Below is a small trained network, with its code and all its weights. Each question gives an input and a class and asks what happens when units are switched off, that is, made to give their printed mean instead of their output.

import numpy as np


def w(rows, s, z=0):
    codes = np.array(rows[::2]) - 128.0
    scale = np.full(codes.shape[1], s)
    scale[-1] = z or s
    return codes * scale


def norm(h):
    return h / np.sqrt((h * h).mean(-1, keepdims=True) + 1e-5)


def f(y):
    return np.maximum(y, 0)


def log_softmax(a):
    a = a - a.max(-1, keepdims=True)
    return a - np.log(np.exp(a).sum(-1, keepdims=True))


def net(x, mask):
    res = np.array(x, float).reshape(1, 7) / 4 @ E
    u = 0
    for l in range(3):
        y = f(norm(res) @ A[l][:, :-1].T + A[l][:, -1])
        res = res + np.where(mask[u : u + 9], y, B[l][:, -1]) @ B[l][:, :-1]
        u += 9
    return log_softmax(norm(res)[-1] @ U[:, :-1].T + U[:, -1])


A, B = {}, {}
E = w([
[139,122,140,119,115,143],'x0',
[129,127,127,127,127,128],'x1',
[170,50,131,18,226,84],'x2',
[92,7,3,80,75,198],'x3',
[167,166,126,64,70,110],'x4',
[126,129,123,130,131,125],'x5',
[23,155,170,77,117,94],'x6',
],0.0057)
A[0] = w([
[127,215,186,180,159,200,80],'0.n0',
[51,110,2,85,125,210,167],'0.n1',
[155,80,137,101,169,214,93],'0.n2',
[133,98,110,105,59,118,85],'0.n3',
[116,119,147,152,167,148,106],'0.n4',
[104,239,132,233,14,156,182],'0.n5',
[36,121,179,202,145,177,101],'0.n6',
[124,189,127,153,210,49,103],'0.n7',
[20,150,137,60,168,133,4],'0.n8',
],0.0049,0.0024)
B[0] = w([
[101,146,117,103,182,171,181],'0.n0',
[147,233,255,88,173,228,217],'0.n1',
[93,158,183,185,190,59,159],'0.n2',
[184,227,68,134,135,148,154],'0.n3',
[70,131,91,145,229,80,141],'0.n4',
[181,23,166,56,165,72,253],'0.n5',
[111,82,142,123,81,137,171],'0.n6',
[104,53,182,144,100,203,180],'0.n7',
[164,24,254,91,34,174,158],'0.n8',
],0.0049,0.0053)
A[1] = w([
[100,155,134,216,1,125,178],'1.n0',
[205,148,96,184,152,152,116],'1.n1',
[100,93,122,144,110,193,23],'1.n2',
[133,135,144,184,87,163,250],'1.n3',
[108,128,130,130,125,90,180],'1.n4',
[114,136,221,197,153,87,47],'1.n5',
[81,137,176,91,140,160,138],'1.n6',
[127,87,101,104,111,79,92],'1.n7',
[169,131,61,137,177,144,192],'1.n8',
],0.0094,0.0014)
B[1] = w([
[172,62,146,2,250,69,187],'1.n0',
[134,67,192,160,6,128,208],'1.n1',
[136,145,106,125,163,176,173],'1.n2',
[156,96,118,58,202,34,191],'1.n3',
[193,92,131,156,41,188,147],'1.n4',
[147,130,101,98,133,191,254],'1.n5',
[182,85,143,236,82,112,232],'1.n6',
[218,145,166,114,153,172,148],'1.n7',
[153,99,195,111,30,104,187],'1.n8',
],0.0064,0.0056)
A[2] = w([
[171,173,147,75,67,95,157],'2.n0',
[41,132,159,93,132,120,142],'2.n1',
[98,57,139,164,208,160,162],'2.n2',
[86,74,168,193,134,118,132],'2.n3',
[78,92,3,104,106,187,140],'2.n4',
[176,78,143,87,131,185,251],'2.n5',
[131,165,128,169,152,95,144],'2.n6',
[79,148,183,85,86,119,79],'2.n7',
[162,247,169,180,178,126,186],'2.n8',
],0.011,0.0025)
B[2] = w([
[83,126,2,190,191,161,179],'2.n0',
[242,47,178,105,50,138,139],'2.n1',
[144,188,62,113,122,89,184],'2.n2',
[131,120,36,143,110,159,160],'2.n3',
[154,247,236,110,93,187,142],'2.n4',
[44,168,154,165,139,89,249],'2.n5',
[192,210,169,89,71,147,131],'2.n6',
[195,81,70,177,103,106,147],'2.n7',
[71,153,133,78,66,206,150],'2.n8',
],0.0072,0.015)
U = w([
[102,247,229,87,73,233,217],'0',
[183,28,154,174,2,118,173],'1',
[116,107,154,14,236,29,63],'2',
[71,157,85,201,116,146,169],'3',
[91,153,84,194,120,143,118],'4',
[110,185,1,167,141,152,4],'5',
],0.0072,0.0026)

Each question gives the input, the list of numbers given to net, and the class t.
The units are the neurons (one row each of A and B). Each row of codes is followed by its name. A weight is (code - 128) times the scale printed after its matrix; where a second scale follows, it is the last column's (A, B and U).
mask holds one flag per neuron, layer by layer. A switched-off neuron (its flag False) gives its mean, the last column of its row in B, instead of its output. The means were averaged over made-up inputs and are rounded, as every weight is.
A unit's drop is (log p(t) with every unit on - log p(t) with that unit switched off) / (log p(t) with every unit on - log p(t) with every unit switched off).
The circuit of an input: a set's keep is (log p(t) with only the set's units on - log p(t) with every unit switched off) / (log p(t) with every unit on - log p(t) with every unit switched off). Starting from the 12 units with the biggest drops (on a tie, the unit counted first), units are removed one at a time, each time the one whose removal leaves the highest keep (on an exact tie, the one counted first), for as long as the keep stays at least 0.8.
circuit, biggest first: the units of the circuit, biggest drop first
k most important neurons: the k neurons with the biggest drops, biggest first
top k neurons in layer l: the k neurons of layer l with the biggest drops, biggest first
input [-3,4,0,-1,8,4,4], class 5: circuit, biggest first -> (2.n0)
input [5,-8,6,-5,6,7,-6], class 3: 2 most important neurons -> (2.n0, 0.n5)
input [-6,4,2,-6,-7,-6,6], class 5: top 3 neurons in layer 0 -> (0.n1, 0.n7, 0.n6)
input [-7,-1,-2,-1,6,7,-7], class 1: top 3 neurons in layer 2 -> (2.n2, 2.n5, 2.n3)
input [7,0,-7,-3,-5,1,-6], class 2: circuit, biggest first -> (1.n3, 1.n0)
input [-5,1,-8,-5,8,-8,8], class 1: 3 most important neurons -> (2.n7, 2.n1, 2.n5)
input [8,-2,-1,-4,5,-6,1], class 4: 2 most important neurons -> (2.n0, 0.n1)
input [-1,4,-6,-2,-8,3,-1], class 5: top 2 neurons in layer 2 -> (2.n2, 2.n3)
input [-2,5,6,5,-3,0,6], class 1: circuit, biggest first -> (2.n1, 1.n0)
input [-5,1,-7,-6,4,3,-1], class 2: circuit, biggest first -> (1.n0, 1.n3)
input [2,5,7,4,8,6,0], class 5: 4 most important neurons -> (2.n0, 0.n5, 1.n0, 1.n3)
input [-4,-4,8,-8,-8,-2,3], class 0: circuit, biggest first -> (0.n5, 2.n8, 1.n0)
input [-2,-7,4,0,-2,3,4], class 3: circuit, biggest first -> (1.n6, 0.n5)
input [-6,-3,-6,1,0,-5,4], class 2: 3 most important neurons -> (1.n0, 1.n1, 0.n6)
input [0,5,-1,5,-6,3,8], class 1: top 2 neurons in layer 0 -> (0.n8, 0.n1)
input [-2,-1,1,-3,6,-1,6], class 1: most important neuron -> (2.n7)
input [-7,-1,2,2,-2,4,-8], class 1: 2 most important neurons -> (1.n1, 1.n8)
input [3,3,6,-8,-1,0,3], class 0: circuit, biggest first -> (2.n8, 0.n5)
input [-1,4,3,7,0,-2,7], class 0: 2 most important neurons -> (2.n4, 1.n1)
input [6,-2,-2,8,-4,2,8], class 0: circuit, biggest first -> (2.n4)
input [-3,2,-2,8,8,4,-8], class 0: 2 most important neurons -> (2.n4, 1.n6)
input [1,-3,1,7,-4,5,1], class 0: 2 most important neurons -> (2.n4, 2.n0)
input [-8,-3,3,2,3,-7,5], class 4: circuit, biggest first -> (1.n6, 0.n5)
input [-3,-7,-6,3,3,-6,8], class 1: circuit, biggest first -> (2.n1, 2.n7)
